Below is a small trained network, with its code and all its weights. Each question gives an input and a class and asks what happens when units are switched off, that is, made to give their printed mean instead of their output.

import numpy as np


def w(rows, s, z=0):
    codes = np.array(rows[::2]) - 128.0
    scale = np.full(codes.shape[1], s)
    scale[-1] = z or s
    return codes * scale


def f(y):
    return np.maximum(y, 0)


def log_softmax(a):
    a = a - a.max(-1, keepdims=True)
    return a - np.log(np.exp(a).sum(-1, keepdims=True))


def net(x, mask):
    res = np.array(x, float).reshape(1, 6) / 4 @ E
    y = f(res @ A[0][:, :-1].T + A[0][:, -1])
    res = res + np.where(mask, y, B[0][:, -1]) @ B[0][:, :-1]
    return log_softmax(res[-1] @ U[:, :-1].T + U[:, -1])


A, B = {}, {}
E = w([
[117,215,195,110,214],'x0',
[136,126,107,93,185],'x1',
[24,189,125,85,234],'x2',
[186,3,125,47,139],'x3',
[145,196,6,34,39],'x4',
[184,122,9,204,214],'x5',
],0.0075)
A[0] = w([
[93,199,216,63,121,196],'n0',
[90,105,208,46,62,178],'n1',
[136,113,170,134,46,147],'n2',
[53,176,151,215,127,100],'n3',
[157,104,102,48,74,140],'n4',
[139,172,83,67,71,183],'n5',
[16,46,167,195,223,189],'n6',
[146,125,225,168,28,179],'n7',
[139,100,22,69,43,134],'n8',
[118,126,70,199,144,140],'n9',
[254,101,88,145,208,255],'n10',
[126,158,180,3,164,149],'n11',
[78,191,70,188,186,80],'n12',
[137,248,16,166,117,123],'n13',
[104,55,113,60,196,194],'n14',
],0.0089,0.0044)
B[0] = w([
[98,185,103,140,217,238],'n0',
[75,44,162,133,171,220],'n1',
[60,75,170,89,85,194],'n2',
[94,203,146,209,69,206],'n3',
[106,55,52,157,137,199],'n4',
[108,60,96,90,93,221],'n5',
[234,224,77,143,209,255],'n6',
[90,87,227,76,95,226],'n7',
[171,54,37,169,78,240],'n8',
[142,238,154,117,158,187],'n9',
[246,107,172,77,52,253],'n10',
[87,113,70,79,161,212],'n11',
[64,230,91,124,64,211],'n12',
[79,182,175,86,2,252],'n13',
[134,167,186,15,153,204],'n14',
],0.008,0.0091)
U = w([
[219,159,152,152,119,255],'0',
[85,148,221,164,95,70],'1',
[77,120,70,87,173,136],'2',
[71,210,85,127,120,73],'3',
[114,208,152,226,171,146],'4',
[141,82,9,151,70,85],'5',
[180,169,91,75,220,83],'6',
[127,94,178,92,158,80],'7',
],0.012,0.0064)

Each question gives the input, the list of numbers given to net, and the class t.
The units are the neurons (one row each of A and B). Each row of codes is followed by its name. A weight is (code - 128) times the scale printed after its matrix; where a second scale follows, it is the last column's (A, B and U).
mask holds one flag per neuron, in row order. A switched-off neuron (its flag False) gives its mean, the last column of its row in B, instead of its output. The means were averaged over made-up inputs and are rounded, as every weight is.
A unit's drop is (log p(t) with every unit on - log p(t) with that unit switched off) / (log p(t) with every unit on - log p(t) with every unit switched off).
The circuit of an input: a set's keep is (log p(t) with only the set's units on - log p(t) with every unit switched off) / (log p(t) with every unit on - log p(t) with every unit switched off). Starting from the 12 units with the biggest drops (on a tie, the unit counted first), units are removed one at a time, each time the one whose removal leaves the highest keep (on an exact tie, the one counted first), for as long as the keep stays at least 0.8.
units of the circuit, in order: the units of the circuit, biggest drop first
most important unit: the unit with the biggest drop
top k neurons: the k neurons with the biggest drops, biggest first
drop when u is switched off: that unit's drop, to one decimal
input [5,8,-7,-1,-7,-7], class 7: units of the circuit, in order	(n13; n1)
input [-3,2,2,1,5,-7], class 5: top 2 neurons	(n8; n4)
input [-6,-7,-6,-3,0,-5], class 1: units of the circuit, in order	(n7)
input [-4,7,-4,-8,0,6], class 3: top 3 neurons	(n12; n13; n9)
input [5,-4,-2,1,1,-7], class 2: units of the circuit, in order	(n0; n11)
input [5,8,1,-5,4,-7], class 2: top 2 neurons	(n11; n1)
input [6,-3,0,7,-1,-6], class 2: top 4 neurons	(n11; n10; n0; n13)
input [6,-6,2,6,0,-5], class 2: top 4 neurons	(n11; n10; n0; n13)
input [-2,5,-1,8,-6,1], class 6: top 4 neurons	(n14; n6; n13; n3)
input [-3,-1,-4,-6,1,5], class 3: top 3 neurons	(n9; n13; n12)
input [5,-6,3,4,-8,-8], class 6: top 2 neurons	(n6; n0)
input [-5,6,-4,3,0,-8], class 7: top 4 neurons	(n7; n1; n2; n12)
input [5,-7,5,2,-3,0], class 6: top 3 neurons	(n6; n13; n11)
input [-6,8,7,-6,-8,-2], class 4: most important unit	n3
input [8,-1,3,0,1,-4], class 2: top 3 neurons	(n11; n10; n1)
input [5,-3,0,6,1,7], class 0: top 3 neurons	(n10; n0; n11)
input [4,-5,-6,1,6,-3], class 5: drop when n8 is switched off	0.2
input [-5,-7,4,5,-4,7], class 6: drop when n14 is switched off	0.2
input [7,-5,2,5,0,-6], class 2: drop when n10 is switched off	0.3
input [-1,-3,4,-1,6,-6], class 2: most important unit	n0
